[[144 110 152 118 125 118 125 120 127 141]
 [119 131 126 151 113 153 131 126 147 117]
 [130 110 124 118 136 127 130 115 149 117]
 [107 131 137 113 147 122 144 105 130 142]
 [136 118 144 134 136 113 147 125 126 126]]
->
[[107 131 137 113 147 122 144 105 130 142]
 [119 131 126 151 113 153 131 126 147 117]
 [130 110 124 118 136 127 130 115 149 117]
 [136 118 144 134 136 113 147 125 126 126]
 [144 110 152 118 125 118 125 120 127 141]]

[[118 115 115 131 139 122 137 118 137 139 129 142]
 [107 119 104 130 135 120 131 112 141 139 130 146]
 [108 119 105 130 135 120 131 112 141 139 130 146]]
->
[[107 119 104 130 135 120 131 112 141 139 130 146]
 [108 119 105 130 135 120 131 112 141 139 130 146]
 [118 115 115 131 139 122 137 118 137 139 129 142]]

[[128 134 114 106 114 138 132 137 130 149 125 134 147 146 144]
 [126 125 133 133 133 122 124 126 128 121 129 126 116 121 123]
 [131 131 118 120 116 134 133 126 125 132 124 129 140 132 129]
 [125 131 116 104 118 133 128 144 134 148 127 133 137 145 147]]
->
[[125 131 116 104 118 133 128 144 134 148 127 133 137 145 147]
 [126 125 133 133 133 122 124 126 128 121 129 126 116 121 123]
 [128 134 114 106 114 138 132 137 130 149 125 134 147 146 144]
 [131 131 118 120 116 134 133 126 125 132 124 129 140 132 129]]

[[122 126 132 133 134 139 131 135 124 124 131 130]
 [127 138 115 112 143 128 135 127 110 122 135 112]
 [114 115 103 145 131 131 136 132 136 127 122 113]
 [121 125 110 140 138 128 139 134 128 120 135 135]]
->
[[114 115 103 145 131 131 136 132 136 127 122 113]
 [121 125 110 140 138 128 139 134 128 120 135 135]
 [122 126 132 133 134 139 131 135 124 124 131 130]
 [127 138 115 112 143 128 135 127 110 122 135 112]]

[[122 130 124 135 108 136 121 105 129 151 134 124]
 [125 120 124 120 127 137 118 114 121 129 134 136]
 [141 139 130 138 115 138 124 135 127 131 138 138]
 [128 125 117 139 124 129 126 130 114 136 127 124]
 [135 128 121 142 122 142 122 127 111 122 134 120]
 [137 120 138 142 127 135 122 112 121 126 139 119]]
->
[[122 130 124 135 108 136 121 105 129 151 134 124]
 [125 120 124 120 127 137 118 114 121 129 134 136]
 [128 125 117 139 124 129 126 130 114 136 127 124]
 [135 128 121 142 122 142 122 127 111 122 134 120]
 [137 120 138 142 127 135 122 112 121 126 139 119]
 [141 139 130 138 115 138 124 135 127 131 138 138]]

[[140 110 128]
 [128 132 136]
 [130 140 142]
 [120 110 111]
 [125 114 128]
 [127 154 112]
 [143 112 127]
 [111 108 116]
 [138 106 138]
 [142 111 126]
 [133 129 129]
 [131 134 120]]
->
[[111 108 116]
 [120 110 111]
 [125 114 128]
 [127 154 112]
 [128 132 136]
 [130 140 142]
 [131 134 120]
 [133 129 129]
 [138 106 138]
 [140 110 128]
 [142 111 126]
 [143 112 127]]

[[142 122 127 117]
 [134 110 136 115]
 [135 122 130 118]
 [152 108 128 111]
 [140 134 131 132]]
->
[[134 110 136 115]
 [135 122 130 118]
 [140 134 131 132]
 [142 122 127 117]
 [152 108 128 111]]
